In the rows, 128 means zero.
Each row has two labels, one from each of two sets.
[146 144 146 138 150 132 122 117 143 100 101 131 141 121 115 127 112 132
 137 110 187 149 122  33 123 127  86 144 161 137 122 136 173 122 146 132
 125 197 112 125 165 132 124 137 122 158 135 114 124 127 146 140 167 135
 135 140 107 133 169 140]
H/W
[118 134 163 125  98 111 143  50 131  32 129 133 121 134  95 133 124 116
 128  78 251 167 129  84 103 114 129 151 144 130 134 134  97 131 123 115
 100 119 121 195 130  92 121 122 121 163 148 126 125 120 124 143 147 155
 129 141 136 124 133 131]
H/G
[137 140 167 126 186 167 146  91 115 104  95 121 144 138 127 155  95 135
 125  91  87  83 126  58 161 118 126 135 153 126 140 148 149 151 132 135
 117 166 110  90  90 138 154 131 134 164 141 101 130 142 146 139 147 113
 126 125 135 148 143 136]
K/V
[145 133 150 129  92 110 146 106 147   9 106 138 114 131 104 130 132 113
 125  91 222 173 127  94 118 128 126 123 145 132 113 141 106 122 117 113
 101 167 130 176 143 127 121 119 119 199 135 122 120 128 144 141 138 137
 132 143 138 133 145 138]
H/G
[148 123 173 132 174 119 111 109 135 167  92 116 165 132 112 123 109 139
 131 107 142 120 127  91 138 126 111 138 140 137 124 134 155 121 159 129
 137 210 102  91 154 144 132 150 127 185 130 110 130 148 128 134 167 143
 124 124 131 125 173 132]
H/W
[164 136 124 137 155 129 130 110 144 112  85 124 147 126 118 122 112 129
 132 107 188 140 117  84 115 122 108 137 152 151 129 134 163 134 153 125
 100 194 116 117 131 131 133 131 121 159 146 118 125 140 140 138 166 148
 122 131 132 135 167 150]
H/W
[144 152  99 133 158 150 140 176 129 121  89 123 131 119 128 146 101 142
 132 125 158 146 122  53 142 116 108 136 147 139 127 110 156 132 139 130
 122 174 114  80 141 144 123 124 116 103 134 113 122 141 149 137 140 132
 121 149 115 138 141 144]
H/V
[131 127 155 122  99 117 163  49 131  15 108 125 132 126 130 129 121 105
 141 103 211 161 128  82 117 122 129 143 161 142 129 131  81 129 142 129
  86 105 129 182 117 121 123 118 127 160 133 122 132 102 154 148 146 140
 133 140 123 147 127 106]
D/G
[141 129  93 118 133 149 168 140 154 128  85 124 127 134 139 127 157 132
 127 173 133 172 129 104 160 136 134 119 124 142 121 120 114 100 135 138
  96 123 128 121 132 138 123 120 109   4 135 102 133 112 135 143 111 134
 134 142 128 122 122 145]
H/L
[119 123 179 114 109 119 133  38 116  66 129 136 127 108 132 137 131 116
 125  76 161 121 127 151 123 121 142 121 133 126 130 130  75 130 117 135
 103 108 146 180 111 113 121 125 129 212 131 118 117 137 103 136 129 119
 131 133 124 126 115 115]
K/G
[139 139  99 139 160 121 108  60 135 139 127 130 154 144 107 142 109 139
 134  91 146 103 123  62 138 116  89 135 142 134 136 121 162 159 146 128
 130 175 117  75 181 147 133 135 145 191 140 139 113 153 154 126 143 123
 122 138 120 131 152 138]
D/W
[137 133 137 119 121 124 148  88 127  40 111 129 135 125 106 155 139 118
 119  67 250 156 136  81 113 132 116 137 170 142 129 130 103 130 137 127
 111 134 116 171 123 106 118 130 118 194 140 116 125 134 143 138 154 154
 135 147 130 131 139 135]
H/G
[132 134 141 114 151 130 132 130 154 105 108 127 139 118 131 116 115 123
 128 136 104 125 120  72 145 130 100 133 144 124 126 122 166 136 135 130
 128 190 119  97 136 142 137 130 133 157 136 115 125 140 126 127 140 142
 114 135 119 131 158 154]
D/W
[126 136 109 129  92 119 144 164 141  60  89 132 126 123 123 131 136 108
 121  81 237 180 133 143 113 122 137 120 131 131 122 151  66  99 131 127
 115 136 127 173 139  96 126 117 128 207 137 130 116 125 155 138 134 136
 147 140 139 135 139 120]
H/G
[141 132 116 135 155 139 127 130 138 119 104 114 132 129 131 130 129 137
 126 100 193 128 128  82 148 123 119 135 148 134  97 121 157 141 146 127
 116 159 108  91 166 148 128 129 144 131 126 116 118 154 149 119 134 145
 132 150 122 138 116 172]
H/V
[137 134 180 127 160 144 118 107 112 135 116 122 148 133 113 145 103 137
 122  84 153  98 128  66 132 117 134 129 151 129 131 121 174 137 138 132
 129 174 101  96 133 132 119 135 130 183 139 117 130 149 138 127 140 129
 123 142 126 141 137 130]
K/V
[127 129 142 127  94 125 145 123 163  41 103 128 131 121 119 136 127 113
 122  67 222 162 133  92 110 126 132 132 151 132 119 127  67 122 126 126
 103 143 122 180 124 100 129 117 122 196 132 132 125 116 157 145 133 133
 160 143 118 142 150 121]
H/G
[149 151 170 126 159 150 111 146 136  97 113 123 122 116 115 112 121 134
 123 136 144 121 121  27 136 131 118 134 153 127 142 129 177 135 138 127
 134 194  95  96 143 147 121 132 121  89 134 108 130 107 134 126 156 141
 116 158 126 137 142 146]
H/V
[132 136 141 129 103 156 153 125 151  44  96 126 131 122 138 142 125 121
 131 145 160 189 125 133 120 132 126 141 138 137 126 136  93 126 124 129
  92 169 140 178  99 117 128 122 119 189 129 126 139 117 143 138 138 142
 138 119 132 130 158 141]
H/G
[131 153 135 126 125 149 134 170 109 104 117 125 119 123 111 151 124 137
 105  87 189 128 126  50  99 108 130 130 147 124 130  87 122 114 129 117
 124 145 100 113 140 115 119 126 124 161 129 111 134 142 140 131 139 120
 136 154 129 122 130 128]
H/U
[130 150  91 117 140 153 134 192 119 115 102 123 128 132 119 145 116 129
 118  96 218 146 135  63 119 119 129 141 152 133 132 128 119 125 139  97
 131 139  91 109 130 115 119 128 110 111 128 116 140 137 146 131 130 119
 140 146 123 129 135 133]
H/U
[135 133 136 127 103 106 140 102 147  40  84 130 136 129 120 117 118 111
 120  99 229 159 125  79 117 117 191 144 137 144 129 137 100 126 125 134
  99 174 116 170 148 128 125 122 114 178 142 119 119 117 148 143 150 148
 136 140 131 122 157 140]
H/G
[132 153 154 126  83 125 151  83 136  35 127 147 109 119 119 121 119 115
 126 134 252 180 129  39 105 140 121 142 144 131 130 124 123 120 113 125
 102 100 119 171 140 109 123 139 110  99 127 112 118  98 144 136 127 147
 117 138 121 137 136 124]
H/G
[151 138 115 135 148 151 130 153 153 121 100 127 170 117 115 119 118 120
 147 131 172 155 128  53 137 138 115 146 160 141 124 123 166 128 153 124
 123 191 107  99 172 147 138 137 124 124 146 111 125 124 161 126 154 149
 123 143 121 144 149 148]
H/W
[130 131 187 116 121 118 141  87 119  46 105 147 125 119 130 135 124 110
 130  28 166 160 128 127 118 122 138 139 146 129 121 135  84 131 126 126
 107 136 129 177  92 105 128 128 139 220 127 118 122 125 123 140 148 126
 124 137 127 136 136 128]
K/G
[139 162 109 128 125 139 114 214 139  83 121 134 121 122 122 156 128 136
 123 119  98 145 123  81 140 120 111 138 135 119 113 137 127 117 130 134
 138 177  93  89 154 157 115 117 136 178 127 125 131 128 153 121 135 133
 115 136 157 139 146 134]
D/V
[150 157 120 129 163 152 148 190 162  99  77 119 151 128 128 132 128 140
 128 146   7 143 130 107 159 128  98 134 140 140 121 133 148 129 125 129
 123 238 120  99 130 166 128 138 128 193 133 112 132 129 148 129 147 125
 126 122 122 134 167 141]
D/W
[135 144 168 125 145 162 150 125 111  89 118 129 128 118 134 152 115 130
 137  90 139 115 129  84 128 119 134 124 148 120 141 131 126 141 124 122
 111 121 123 124  81 118 121 126 128 136 128 107 132 144 123 132 152 113
 119 141 121 139 110 125]
K/U
[136 115 109 123 110 124 148  70 126  54 120 137 130 121 111 130 122 115
 124  67 211 137 128 107 132 119 130 139 147 125 120 123  72 133 128 117
 103  98 132 166 132 114 141 117 148 175 131 136 132 136 145 152 130 135
 124 145 126 140 115 125]
D/G

Each row has two labels, one from each of two sets.
[ 72 115 146 132 142 146 134 158 137 111 123 118 185 132 213 138 140 132
 122 121 120 121  83 181 141 115 118 120 101 121 128 101 128  98 123 157
 118 129 127 134 146 124 130 141 110 105 137 124 163 113 115 130 114 107
 124 134 157 143  95 117]
J495/[65]
[ 79 124 117 105 171 123 135 140 145 137 127 146 111 145 139 118 154 118
 142 131 136 148 117 148 143 131 148 143 139 146 148 101 132 115 153 126
 109 139 152 123 113 117 110 131 140 127 139 161 158 139 108 144 142 146
 141 150 150 124 113 158]
J600/[65]
[121  86 101  99 142 133 157  81 135 143 117 122 122 140 117 126 131 121
 120 135 132 122 125 112 136 140  88 144 126 157 124 110 173 106 135 129
 129 132 127 122 139 116 122 139 145 165 148 181 149 127 100 123 139 149
 126 131 138 119 126 123]
J600/[64]
[ 91 113 129 103 169 126 144  84 146 144 114 151 130 153 139 118 131 112
 143 136 149 135 109 153 163 127 124 167 130 136 156 102 135 106 143 124
 128 134 158 117 114 112 135 135 129 125 151 164 143 127 104 121 128 140
 129 147 146 141 102 142]
J600/[65]
[ 96 129 108 105 127 133 123 145 126 140 120 145 114 137 144 125 143 128
 142 135 151 164 135 139 143 127 146 151 127 141 144 116 134 111 140 130
 106 122 143 131 129 124 122 100 144 128 119 169 124 134 131 130 129 133
 138 138 140 118 112 151]
J600/[65]
[108 115 105 112 128 135 134 132 129 136 128 136 106 143 147 126 132 125
 122 141 154 153 128 118 127 121 109 147 129 159 134 121 143 110 156 139
 120 134 113 119 128 119 119 138 134 141 120 164 148 131 120 124 151 147
 131 147 149 129 131 152]
J600/[64]
[ 72 137 148 137 117 132 136 155 127 129 120 101 172 133 177 145 126 132
 142 130 127 136 107 160 143 126 121 134 114 133 115 111 121  92 107 139
 124 123 129 139 138 133 122  95 138 120 116 154 131 121 124 146 115 128
 127 127 147 122 106 125]
J495/[65]
[105 105 122  86 127 132 119 114 139 139 108 146  97 147 136 120 137 127
 144 127 162 154 135 135 155 138 129 219 141 136 140 107 136  88 127 111
 104 119 146 138 139 117 110  95 146 126 133 184 127 127 122 125 123 142
 131 137 125  99  91 137]
J600/[65]
[ 46 128 124 103 187 144 142  99 156 133 135 143 122 155 155 122 135 123
 150 140 161 156  94 156 168 116 132 176 133 145 173 101 140 113 161 139
 120 132 158 114 120 117 149 147 133 126 157 174 159 136  91 118 145 146
 148 156 159 136  99 162]
J600/[65]
[ 67 120 127 138 134 134 146 132 129 117 143 105 170 131 159 144 139 139
 132 134 119 116  99 155 125 119 111 123 102 132 120 115 146 126 113 158
 122 131 122 152 163 136 142 120 134 153 131 141 152 120 111 135 139 118
 126 119 144 120 119 132]
J495/[66]
[101 122 115 102 151 124 148  90 136 150 119 143 140 152 127 123 133 113
 138 139 142 134 117 149 157 132 126 159 128 138 156 116 136 117 133 127
 130 130 163 123 134 127 135 111 152 130 138 170 125 129 103 121 124 135
 135 142 134 127 106 131]
J600/[65]
[ 86 114 146 124 106 148 125 138 151 122 119 113 169 134 172 147 129 141
 136 129 148 136 112 151 142 121 111 140 105 131 116 108 139  97 112 150
 110 121 121 137 158 127 133 112 132 134 132 151 145 114 118 128 120 119
 128 121 146 116  97 130]
J495/[65]
[ 92 101 148 126 154 137 128 165 140 137 123 117 141 129 185 133 138 131
 139 105 130 121  98 157 147 125 140 121 101 115 121 118 128 124 150 128
 108 113 123 137 122 124 121 156 112 127 153 103 155 140 113 119 118 105
 132 124 155 143 119 151]
J495/[66]
[ 73 129 146 118 133 135 115 174 137 129 113 124 137 137 177 133 141 133
 152 119 143 146 113 161 153 129 149 143 122 121 128 105 113  99 123 128
 103 116 140 142 129 125 117 105 129 115 133 143 138 131 124 140 115 129
 135 137 150 121  97 147]
J495/[65]
